Here are made-up objects, facts about them, and rows of numbers that follow some of those facts. Name the object behind each unnamed row.

How the objects are related:
α: refers to; Λ: is of sort; φ: belongs to class; ξ: uses
(1000) (α (926)) (Λ a) (φ lefasal)
(1001) (α (1581)) (Λ a) (φ lege)
(1015) (α (794)) (Λ b) (φ peko)
(1023) (α (1645)) (Λ a) (φ dredrak) (ξ (232))
(1054) (α (1782)) (Λ a) (φ dredrak) (ξ (119))
(1063) (α (1324)) (Λ a) (φ lege)
(1068) (α (589)) (Λ a) (φ lefasal)
(1073) (Λ b) (φ lefasal) (ξ (1218))
(1074) (α (149)) (Λ b) (φ lefasal)
(1086) (α (888)) (Λ c) (φ dredrak)
(1088) (α (1595)) (Λ d) (φ lege) (ξ (670))
(1108) (α (594)) (Λ b) (φ peko) (ξ (1578))
(1113) (Λ b) (φ peko)
(1126) (α (682)) (Λ a) (φ dredrak) (ξ (40))
(1137) (α (256)) (Λ a) (φ lege) (ξ (916))
(1144) (Λ d) (φ lege)
(1185) (α (44)) (Λ a) (φ lege)
(119) (α (371)) (Λ a) (φ dredrak)
(1196) (α (676)) (Λ c) (φ lefasal)
(1218) (α (1610)) (Λ a) (φ peko)
(1221) (α (1332)) (Λ a) (φ peko)
(1234) (α (220)) (Λ a) (φ lege) (ξ (1362))
(1243) (Λ d) (φ peko) (ξ (1335))
(1264) (Λ a) (φ peko) (ξ (880))
(1271) (α (796)) (Λ c) (φ lefasal) (ξ (1431))
(1281) (α (1756)) (Λ c) (φ peko)
(1287) (α (90)) (Λ a) (φ lege) (ξ (1126))
(1324) (Λ b) (φ lege)
(1328) (α (282)) (Λ b) (φ lefasal)
(1331) (α (744)) (Λ a) (φ dredrak) (ξ (1529))
(1332) (α (1528)) (Λ a) (φ peko)
(1335) (Λ a) (φ lege) (ξ (58))
(1362) (α (1001)) (Λ b) (φ lege) (ξ (29))
(1391) (α (161)) (Λ a) (φ lefasal)
(14) (α (1144)) (Λ b) (φ lefasal) (ξ (184))
(1405) (α (63)) (Λ a) (φ dredrak) (ξ (1741))
(1419) (α (611)) (Λ c) (φ peko)
(1422) (Λ a) (φ lefasal) (ξ (282))
(1431) (α (548)) (Λ c) (φ lege) (ξ (301))
(1432) (α (596)) (Λ b) (φ lefasal) (ξ (979))
(1449) (Λ a) (φ dredrak) (ξ (744))
(1451) (Λ c) (φ lege) (ξ (928))
(1460) (α (281)) (Λ b) (φ peko)
(1463) (α (402)) (Λ c) (φ lefasal) (ξ (1542))
(1489) (Λ c) (φ dredrak)
(149) (α (1725)) (Λ a) (φ peko)
(151) (Λ b) (φ lege)
(1528) (α (916)) (Λ a) (φ lefasal)
(1529) (Λ a) (φ lefasal) (ξ (1073))
(1538) (α (667)) (Λ a) (φ lefasal)
(1542) (Λ a) (φ lefasal)
(1551) (α (1218)) (Λ c) (φ peko)
(1558) (α (1362)) (Λ b) (φ dredrak)
(157) (α (1460)) (Λ d) (φ dredrak) (ξ (1449))
(1578) (α (1185)) (Λ b) (φ lege) (ξ (1668))
(1581) (Λ c) (φ peko)
(1595) (α (1785)) (Λ c) (φ peko)
(161) (α (1126)) (Λ a) (φ peko)
(1610) (α (847)) (Λ a) (φ dredrak)
(1624) (α (87)) (Λ b) (φ dredrak)
(163) (α (1281)) (Λ a) (φ peko)
(1632) (α (1287)) (Λ b) (φ dredrak)
(1645) (α (1068)) (Λ a) (φ dredrak)
(1668) (Λ a) (φ peko) (ξ (240))
(1682) (Λ d) (φ lefasal) (ξ (505))
(1692) (α (157)) (Λ c) (φ peko)
(1701) (α (324)) (Λ a) (φ peko) (ξ (1432))
(1712) (Λ b) (φ peko)
(1725) (α (880)) (Λ b) (φ dredrak)
(1730) (Λ a) (φ lege)
(174) (Λ a) (φ dredrak) (ξ (696))
(1741) (Λ a) (φ lefasal) (ξ (220))
(1746) (Λ a) (φ lege)
(1753) (α (866)) (Λ c) (φ lefasal)
(1756) (α (1753)) (Λ a) (φ lefasal) (ξ (1287))
(1762) (Λ d) (φ dredrak) (ξ (1271))
(1777) (Λ a) (φ lege)
(1782) (Λ d) (φ lege) (ξ (1842))
(1784) (Λ a) (φ dredrak)
(1785) (Λ a) (φ lege) (ξ (1023))
(1792) (α (1833)) (Λ a) (φ lefasal) (ξ (523))
(1833) (Λ a) (φ lefasal) (ξ (349))
(1839) (α (1405)) (Λ a) (φ dredrak)
(184) (α (1331)) (Λ b) (φ dredrak) (ξ (1264))
(1842) (Λ a) (φ dredrak) (ξ (1792))
(1846) (α (1113)) (Λ b) (φ peko)
(215) (α (1792)) (Λ d) (φ lege)
(218) (α (1701)) (Λ a) (φ lege)
(220) (α (459)) (Λ b) (φ lefasal)
(226) (α (988)) (Λ a) (φ lefasal)
(232) (α (1108)) (Λ b) (φ lege) (ξ (1746))
(237) (α (301)) (Λ a) (φ lefasal)
(240) (Λ b) (φ lege) (ξ (618))
(256) (α (812)) (Λ b) (φ dredrak)
(262) (Λ a) (φ lefasal)
(271) (Λ c) (φ dredrak)
(277) (α (1086)) (Λ c) (φ lege)
(281) (Λ a) (φ dredrak)
(282) (α (1063)) (Λ b) (φ dredrak) (ξ (1762))
(29) (Λ c) (φ peko) (ξ (767))
(301) (α (618)) (Λ a) (φ lege) (ξ (908))
(31) (α (528)) (Λ c) (φ dredrak) (ξ (770))
(324) (α (619)) (Λ b) (φ lege)
(345) (Λ d) (φ peko)
(349) (Λ b) (φ lege) (ξ (1784))
(362) (Λ a) (φ peko) (ξ (682))
(371) (Λ b) (φ dredrak) (ξ (174))
(385) (Λ a) (φ dredrak) (ξ (271))
(40) (Λ b) (φ dredrak) (ξ (446))
(402) (α (232)) (Λ a) (φ peko)
(410) (α (546)) (Λ b) (φ dredrak) (ξ (771))
(44) (α (1846)) (Λ b) (φ peko) (ξ (649))
(442) (α (277)) (Λ b) (φ peko)
(446) (α (1463)) (Λ a) (φ lefasal)
(459) (Λ a) (φ lefasal)
(469) (Λ b) (φ peko) (ξ (1054))
(474) (α (1271)) (Λ d) (φ dredrak) (ξ (1785))
(505) (Λ a) (φ dredrak) (ξ (1451))
(510) (Λ b) (φ lege) (ξ (44))
(523) (Λ a) (φ lefasal) (ξ (218))
(528) (Λ a) (φ peko) (ξ (385))
(546) (Λ d) (φ dredrak)
(548) (α (1432)) (Λ a) (φ lefasal)
(58) (α (1730)) (Λ d) (φ lefasal) (ξ (662))
(589) (α (226)) (Λ a) (φ lefasal)
(594) (α (999)) (Λ a) (φ dredrak) (ξ (619))
(596) (α (184)) (Λ a) (φ lege) (ξ (14))
(611) (α (1000)) (Λ b) (φ lefasal)
(618) (α (218)) (Λ b) (φ dredrak) (ξ (31))
(619) (α (1558)) (Λ c) (φ peko) (ξ (1538))
(621) (Λ a) (φ lefasal) (ξ (410))
(63) (α (410)) (Λ a) (φ peko)
(640) (α (1074)) (Λ a) (φ peko)
(649) (α (1137)) (Λ d) (φ dredrak) (ξ (1833))
(661) (α (1692)) (Λ b) (φ peko)
(662) (Λ b) (φ dredrak)
(667) (Λ a) (φ dredrak)
(669) (Λ a) (φ peko)
(670) (Λ a) (φ lefasal) (ξ (1489))
(672) (Λ c) (φ lefasal)
(676) (Λ a) (φ dredrak) (ξ (736))
(682) (α (151)) (Λ a) (φ peko) (ξ (528))
(696) (Λ a) (φ peko) (ξ (345))
(702) (α (1746)) (Λ a) (φ peko)
(708) (Λ c) (φ dredrak) (ξ (1234))
(736) (Λ a) (φ lege) (ξ (1108))
(738) (Λ b) (φ peko) (ξ (999))
(744) (Λ a) (φ lege) (ξ (1137))
(762) (α (1243)) (Λ a) (φ lege) (ξ (1756))
(767) (Λ a) (φ dredrak) (ξ (1701))
(770) (α (696)) (Λ a) (φ lege) (ξ (738))
(771) (Λ c) (φ peko) (ξ (1777))
(789) (α (446)) (Λ b) (φ lefasal)
(79) (α (1632)) (Λ a) (φ lege)
(794) (α (237)) (Λ d) (φ peko)
(796) (α (1839)) (Λ a) (φ peko)
(812) (α (79)) (Λ a) (φ peko) (ξ (1422))
(847) (Λ a) (φ lege)
(86) (α (31)) (Λ a) (φ peko) (ξ (669))
(866) (α (262)) (Λ c) (φ peko)
(87) (α (14)) (Λ a) (φ lefasal)
(880) (α (931)) (Λ c) (φ peko) (ξ (969))
(888) (α (662)) (Λ c) (φ lege)
(90) (α (770)) (Λ d) (φ peko)
(908) (Λ a) (φ lefasal) (ξ (672))
(911) (α (1328)) (Λ a) (φ dredrak)
(916) (α (1234)) (Λ a) (φ dredrak) (ξ (596))
(926) (α (1088)) (Λ c) (φ dredrak)
(928) (Λ a) (φ lefasal) (ξ (1086))
(931) (α (119)) (Λ a) (φ lefasal)
(969) (Λ d) (φ lege) (ξ (1419))
(979) (α (928)) (Λ d) (φ dredrak)
(984) (Λ b) (φ dredrak) (ξ (702))
(988) (Λ a) (φ lege)
(999) (Λ c) (φ lege) (ξ (1463))

Some objects and their rows:
(474): [-15  15   9   3  -6  -8   7   8   8   4  -6  -8 -12 -22   0   3   2   4
   5  -5   2   4   5   9  16  -1  -6   4  -9]
(1668): [-28  10  11 -12 -15   9  20  -4  -7  -9  22 -10  -4   9  14   5  23 -13
   6   0 -17  -7   7   2 -14  13  -7   8   2]
(1595): [  6 -14  -1   4   5   0  -2 -11  -4  -7  -1  -4   7   3   4  -1   2  -1
  -5  -3   5 -11   0 -10  -7  -8  10  -2  -1]
(1331): [ -4  13   4   9 -14  -6   7  -5  -2  -3  -7   1  -1  -4  -3   4   2   8
   8  -2  -4   4   0   5  -1  -5  -4   1   0]
(1185): [  6 -11 -10   1  -1  10  -7   1  -1   4   5 -10   7  -7  -4  -7   1  -2
  -1  -2   4  -5  -4  -5  -1   2  -3   6  -1]
(621): [ 2 15 11 -7  0  9 -1  2  4 -2  3 10 -1  4  0 -5 -7 -5  4  6 -3  3  5  0
  1  3  3  2  4]
(151): [ 18 -16 -14  -1   2   1  -2   4  -9   7   4  -7   7  14  -4  -3  10   1
 -10  -2   1   7  -5  -3  -4   1  -2  -9   1]
(847): [ 13 -11 -14   1  -5   9  -3  -3  -7   5   7  -7  12   4  -7  -7   0   3
  -3   0  -3   3  -6  -6  -7   0  -2   6   2]
(149): [ -1  -7  -6  -1   0   5  -7  -2   0  -4   1  -9   5 -10   6  -6  -1   3
  -6  -3   5  -4   5  -7  -5  -4   0   4  -3]
(1725): [  3  -6  -7   5  -4  -9  -4   5  -1  -3 -10  -9   3  -3   2  12  12   7
 -11 -11   7   0   1   3   6 -10  -2 -13   0]
(880): [  9   1   5  -2   9 -23   2 -18  -1  -6  -9   4  -7   1   4 -10   3  -9
  28  26  -4   2   7 -10   2 -14   2  -3   3]
(931): [ 10   2   0  -8   0  15 -11   2   3  -6   3  -2  11   1   0  -5  -5   0
 -10  -2   0  -1   7  -7   3  -5   6   2   6]
(220): [ 13  -5  -1 -11   7   7 -11   9   2  -2   0  -1   6  10   4   1   4  -2
 -17  -5   4   2   6  -4   7  -3   6 -12   5]
(1645): [ -2  -3  -7   6 -10   0  -5  -2   1  -6  -6  -9   8 -12  -1   8   1   9
  -5 -10   2  -4   0   0   4 -10  -2   2   2]
(385): [ -7  12   4   9 -12  -6   6  -3   0  -2  -7   4  -2  -6  -3   6   0   7
   8  -2  -3   3  -1   6   0  -3  -4   2   0]
(1324): [ 17 -16 -14  -1   2   1  -2   3  -9   8   4  -7   7  14  -4  -3   9   1
 -10  -2   1   7  -6  -3  -4   1  -2  -9   1]
(1632): [  8  -4  -5   5  -7  -8  -2   3  -3  -3 -10 -12   4  -3   2   7  16   8
 -11 -12   8   3   3   1   6 -12  -2 -14  -1]
(696): [ 11   9   3   2 -12   1  10 -11 -11  -1   1   1   4  11   2 -15   1   8
   3   5  -8  16   6  -5 -17  -3   1   0  -2]
(1196): [  4  -7   9  -4  13  11 -11  -1   8  -9   0   1   4  -2   3   3  -3 -12
  -5  -3  10 -20   2  -8  10  -5  13  -2   4]
(87): [  7   0   0  -9   3  15 -13   3   5  -6   3   0   9  -1   0  -2  -6  -1
 -10  -2   1  -4   6  -6   4  -3   5   3   6]

Rows to name:
No name comes twice in this set of rows, the named rows included.
[  5  12  -6  -4  -3 -31  -5 -13   4  -5 -18  -1  -5 -13  -4  -4   2   3
  35  30 -11  14  10  -2  17 -22 -13   1  11] : (916)
[-18 -19 -13   5  12  -4   8  33   2  31  14  25 -20  10 -11  29 -27   0
  21  19  -5   1 -14  20 -17  14  11 -16  -1] : (1362)
[ -3  13   0   3  -8 -18   2  -7   2  -3 -11   3  -4  -8  -4   2   1   5
  21  12  -7   8   3   4   6 -10  -9   2   4] : (1449)
[  2   5   0  -2  -2   1  10   6  -2  14   8  -7  -5  -2  -6 -13   1  -1
   5   4  -5  13  -1   1   4   7  -5   7  -8] : (1088)
[  8  12  13  -5   8   3   1  11   3   4  -3  12  -8  11   2  -3   0  -5
  -5   0   6   7   4   4   3   5   5 -14  -2] : (1432)
[ 10   8   1   4  -9   3  12  -4  -9   9   6   4   0  11  -8 -13   1  -1
  13   9  -8  12  -5   0 -12   5  -3   3  -1] : (1785)
[ 14  18  32  22   9  14   9   5   5   8 -12  32 -10   6  -7 -10 -25  -1
  -4 -12  20  -4  -9   5 -10   8  23  -9 -15] : (1271)
[ -1   7   1  -4  -4  -4  11   0  -6   7   6  -1  -3   5   1  -8  -5  10
  -2   5 -12  20   7   0  -6   2   0   5  -6] : (1243)
[  5   9   6   8  -4   5   9   0  -2  11   2   7  -7   0  -7 -14  -3  -3
  12   4   2   6  -7   3  -8   9  -4   4  -7] : (1234)
[  3   6  -5 -11   6 -23  -6 -13   3  -3  -8   2  -8  -7   3 -14  -3  -3
  30  33  -9  13  12  -7   7 -11 -10   3   6] : (1264)
[-24 -21  -8   2  15 -10   4   6   2   8  12  22  -9  10  -2  30 -25  -2
  18  18 -13 -15 -10   8 -17   4  15  -2   6] : (619)
[-20   4  11 -10  -3   5  17  10  -2   1  17 -11 -15   8   9   4  34 -25
   8  -2  -1  -9  -2   8   1  20 -12  -5  -3] : (1578)

The same objects again, as new rows of numbers:
Known rows:
(789): [ 6  6 -8  3 -5 -2 -4  8  0  4  1 -3 -6 -2]
(1000): [ 6  3  0  3  0 -6 -6  6  5  3  0 -1 -4 -3]
(926): [ 7  3 -2  6 -1 -6 -7  6  5  4  0 -1 -4 -4]
(911): [ 6  4 -3  3 -5 -7 -5  7  3  4  1 -3 -2 -4]
(442): [ 6  5 -7  3 -3 -6 -2  8  0  6  1 -5 -6 -2]
(1528): [ 6  3  0  3  0 -6 -6  6  5  3  0 -1 -4 -3]
(1332): [ 6  3  0  4  2 -9 -4  6  4  5  0 -4 -5 -3]
(1218): [ 5  0  1  3  0 -9 -5  8  7  5  0 -4 -5 -1]
(1529): [ 5  3  0  2  1 -6 -6  5  5  3  0 -1 -5 -3]
(969): [  5   4  -5  -1 -14  -2  -5   1  23   4   4  -7  -2   1]
(640): [ 6  4 -2  4 -3 -9 -4  8  1  5  1 -5 -2 -3]
(1362): [ 1  3  0 -2  1 -8  3 11  4  5  2  9 -8 -7]
(349): [ 6  4 -6  6 -3 -5 -3  2  5  4  1 -1 -9 -1]
(589): [ 6  3  0  3  1 -6 -6  5  5  3  0 -1 -5 -3]
(979): [ 4  1 -2  3 -9 -5 -4  9  8  4  1 -4 -3 -2]
(596): [ 7 12 10  4 -6 -6 -7 -5  4  7  3  0 -7 -4]
(14): [ 6 12  0 -1 -7  1 -7  0  8  6  3 -3 -8 -2]
(87): [ 5  3  0  3  1 -6 -6  6  5  3  0 -1 -4 -3]
(174): [ 6  3 -1  3 -1 -7 -6  5  5  4  0 -1 -5 -3]
(40): [ 5  5 -7  3 -3 -4 -5  6  5  4  0 -1 -8 -2]

Name these rows:
No name comes twice in this set of rows, the named rows included.
[ 5 -1  0  4 -3 -5 -6  8  9  4  1 -1 -4 -1] : (672)
[ 5  0  0  6 -4 -8 -4  4  9  4  0 -1 -5 -1] : (1777)
[ 5  4 -2  3 -3 -5 -4  8  3  2  1 -3 -3 -4] : (58)
[  8  21  19   6   3  -5  -8  -6 -10   7   1   3 -11 -11] : (157)
[ 7  6 -3  6 -3 -9 -4  1  0  4  1 -1 -3 -5] : (762)
[ 7  7 -1  5  3 -7 -7  3  1  4  0  0 -5 -7] : (708)
[ 0  2 -2 -5  2 -7  1 14  4  4  2  8 -7 -7] : (1558)
[ 10   5 -36   2  19 -10   0   7   2  -3  -2  -7  -1  -7] : (1108)
[  1 -19  11  17   1 -14  -3  15   6   5  -5   6 -12   6] : (999)
[ 7  4  3  5  6 -9 -6  3  8  5 -1 -3 -8 -2] : (696)
[  0  -2   3  -2   7 -12   0  12   4   6   2   5  -3  -9] : (619)
[  3 -13   2  14   0 -13  -2  13   4   3  -5   2  -8   4] : (770)
[ -1 -10  -4   0   0 -13  -4   0   8   3   2   3  -4  -4] : (218)
[ -2 -18 -23   2  11 -14  -2   7   1  -1  -2   2  -7  -4] : (618)
[ 6  8 -7  3  1 -4 -5  4  1  4  0 -1 -9 -4] : (984)

